Below are the code and all the weights of a small trained network. Each question names an input and a class and asks about switching units off, where a switched-off unit gives its printed mean instead of its output.

import numpy as np


def w(rows, s, z=0):
    codes = np.array(rows[::2]) - 128.0
    scale = np.full(codes.shape[1], s)
    scale[-1] = z or s
    return codes * scale


def f(y):
    return np.maximum(y, 0)


def log_softmax(a):
    a = a - a.max(-1, keepdims=True)
    return a - np.log(np.exp(a).sum(-1, keepdims=True))


def net(x, mask):
    res = np.array(x, float).reshape(1, 4) / 4 @ E
    y = f(res @ A[0][:, :-1].T + A[0][:, -1])
    res = res + np.where(mask, y, B[0][:, -1]) @ B[0][:, :-1]
    return log_softmax(res[-1] @ U[:, :-1].T + U[:, -1])


A, B = {}, {}
E = w([
[192,84,139,129,96,171,170,207,123,167,74],'x0',
[133,153,246,133,145,212,108,134,154,179,170],'x1',
[98,156,143,211,123,90,202,183,143,69,148],'x2',
[131,147,86,162,176,171,209,72,73,170,64],'x3',
],0.013)
A[0] = w([
[70,131,105,129,158,158,153,88,138,193,99,135],'n1',
[119,59,45,79,70,99,119,70,118,82,64,148],'n2',
[120,142,123,97,88,111,62,168,158,103,185,115],'n3',
[142,202,212,104,107,171,94,86,143,171,91,255],'n4',
[180,196,189,155,159,215,81,125,158,133,150,19],'n5',
[84,181,126,122,164,165,157,129,49,123,81,31],'n6',
[117,89,40,108,108,71,136,133,148,157,135,146],'n7',
[193,108,117,65,174,169,75,53,71,125,112,67],'n8',
[167,123,105,161,76,184,120,179,137,208,161,90],'n9',
[86,196,133,122,139,119,84,56,131,117,132,78],'n10',
[217,53,141,122,66,178,173,184,154,138,6,147],'n11',
[120,146,129,162,145,110,165,152,161,66,142,19],'n12',
[155,165,153,204,235,97,226,78,72,163,130,107],'n13',
[135,111,107,165,70,77,175,86,146,79,93,127],'n14',
[156,143,92,148,181,176,167,18,109,130,71,133],'n15',
[222,35,91,98,97,144,70,128,117,199,126,90],'n16',
[107,162,128,146,153,131,188,56,40,142,89,110],'n17',
[125,185,224,114,146,185,158,98,153,100,152,130],'n18',
[143,103,79,128,92,63,119,119,60,99,147,111],'n19',
[81,176,153,241,113,91,230,202,116,102,167,123],'n20',
[122,76,103,91,104,62,155,110,135,79,64,75],'n21',
[96,233,99,119,140,119,154,1,168,100,143,134],'n22',
[118,104,119,33,153,114,42,32,98,163,145,126],'n23',
[72,45,124,67,78,86,112,156,159,99,147,65],'n24',
[118,165,117,140,215,63,103,75,127,153,166,123],'n25',
[130,108,176,78,52,103,96,124,147,40,194,113],'n26',
[54,222,105,114,236,100,55,51,139,115,215,103],'n27',
[131,105,75,102,126,78,138,105,133,124,99,46],'n28',
[93,174,168,174,162,113,178,153,132,95,152,103],'n29',
[154,116,126,50,144,152,72,94,115,149,79,39],'n30',
[152,115,106,83,83,110,77,186,223,125,203,48],'n31',
[118,177,161,138,118,176,159,117,134,191,233,65],'n32',
],0.009,0.0073)
B[0] = w([
[80,127,140,69,92,213,100,134,146,98,106,190],'n1',
[106,111,156,125,193,48,86,105,107,180,171,232],'n2',
[76,94,168,83,94,184,137,116,190,74,85,191],'n3',
[103,107,98,64,183,47,83,120,122,193,198,236],'n4',
[83,91,238,189,136,87,171,134,48,177,152,188],'n5',
[119,108,174,152,118,146,109,115,89,74,22,170],'n6',
[97,112,164,101,170,104,134,132,119,179,195,198],'n7',
[172,145,112,196,85,112,87,54,88,58,178,199],'n8',
[189,184,134,121,154,120,152,175,108,142,111,173],'n9',
[160,158,99,223,99,97,231,206,148,134,60,182],'n10',
[173,141,71,136,103,69,209,222,195,196,51,235],'n11',
[139,124,156,208,69,122,109,151,109,86,169,158],'n12',
[112,100,168,69,121,215,105,78,161,82,93,229],'n13',
[145,107,161,129,162,80,116,76,100,162,165,193],'n14',
[114,53,173,29,78,166,116,50,162,91,79,236],'n15',
[199,170,97,150,83,127,131,113,105,85,176,197],'n16',
[70,127,181,102,108,193,142,112,166,123,97,219],'n17',
[72,103,133,102,220,94,100,128,69,198,161,199],'n18',
[83,111,187,117,204,77,113,107,66,216,112,193],'n19',
[138,195,76,136,31,110,40,108,84,119,233,236],'n20',
[125,101,170,162,177,93,187,53,68,188,141,187],'n21',
[169,142,86,141,137,157,193,228,213,139,102,225],'n22',
[156,188,41,151,124,174,116,104,96,70,185,228],'n23',
[114,79,184,86,121,176,98,115,108,84,65,176],'n24',
[149,146,119,147,148,85,196,176,194,138,98,195],'n25',
[94,84,142,61,79,152,135,86,154,58,57,203],'n26',
[196,146,90,140,110,91,213,224,117,179,63,248],'n27',
[116,124,136,197,179,151,136,95,64,153,147,170],'n28',
[170,208,124,161,101,120,80,90,132,125,200,184],'n29',
[139,173,118,254,89,162,88,127,72,94,145,180],'n30',
[87,93,190,137,130,227,122,144,139,81,45,188],'n31',
[110,94,162,175,216,117,120,93,62,178,144,179],'n32',
],0.0072,0.015)
U = w([
[92,79,205,148,254,90,122,91,101,180,154,103],'0',
[91,66,200,98,78,215,115,91,187,72,50,101],'1',
[174,143,100,160,107,106,208,215,188,155,68,100],'2',
[152,192,88,174,51,146,73,71,116,82,203,104],'3',
[110,133,91,30,149,96,97,110,233,166,168,253],'4',
],0.01,0.016)

Each question gives the input, the list of numbers given to net, and the class t.
The units are the neurons (one row each of A and B). Each row of codes is followed by its name. A weight is (code - 128) times the scale printed after its matrix; where a second scale follows, it is the last column's (A, B and U).
mask holds one flag per neuron, in row order. A switched-off neuron (its flag False) gives its mean, the last column of its row in B, instead of its output. The means were averaged over made-up inputs and are rounded, as every weight is.
A unit's drop is (log p(t) with every unit on - log p(t) with that unit switched off) / (log p(t) with every unit on - log p(t) with every unit switched off).
The circuit of an input: a set's keep is (log p(t) with only the set's units on - log p(t) with every unit switched off) / (log p(t) with every unit on - log p(t) with every unit switched off). Starting from the 12 units with the biggest drops (on a tie, the unit counted first), units are removed one at a time, each time the one whose removal leaves the highest keep (on an exact tie, the one counted first), for as long as the keep stays at least 0.8.
circuit, biggest first: the units of the circuit, biggest drop first
top k neurons: the k neurons with the biggest drops, biggest first
drop when u is switched off: that unit's drop, to one decimal
input [0,6,-8,-5], class 3: circuit, biggest first	[n23]
input [-7,3,5,6], class 2: top 2 neurons	[n27, n22]
input [-1,-8,-3,-8], class 0: top 2 neurons	[n2, n19]
input [-6,3,5,6], class 1: top 2 neurons	[n13, n11]
input [-7,-4,-7,2], class 2: top 3 neurons	[n27, n22, n10]
input [-7,-7,2,1], class 0: top 3 neurons	[n19, n2, n11]
input [3,-3,8,-7], class 3: top 4 neurons	[n20, n15, n29, n13]
input [-1,-3,-5,5], class 1: top 3 neurons	[n15, n20, n17]
input [-8,7,-1,-3], class 2: top 2 neurons	[n27, n10]
input [8,-6,0,-8], class 1: top 2 neurons	[n24, n31]
input [-6,7,-2,-8], class 1: top 2 neurons	[n26, n3]
input [6,6,-2,-5], class 0: top 4 neurons	[n5, n27, n4, n22]
input [5,-6,2,6], class 0: top 3 neurons	[n2, n21, n14]
input [6,3,-2,4], class 2: circuit, biggest first	[n11]
input [-2,3,7,2], class 3: drop when n29 is switched off	0.0
input [6,-7,7,6], class 0: drop when n19 is switched off	0.1
input [-7,-2,3,-5], class 2: drop when n27 is switched off	0.5
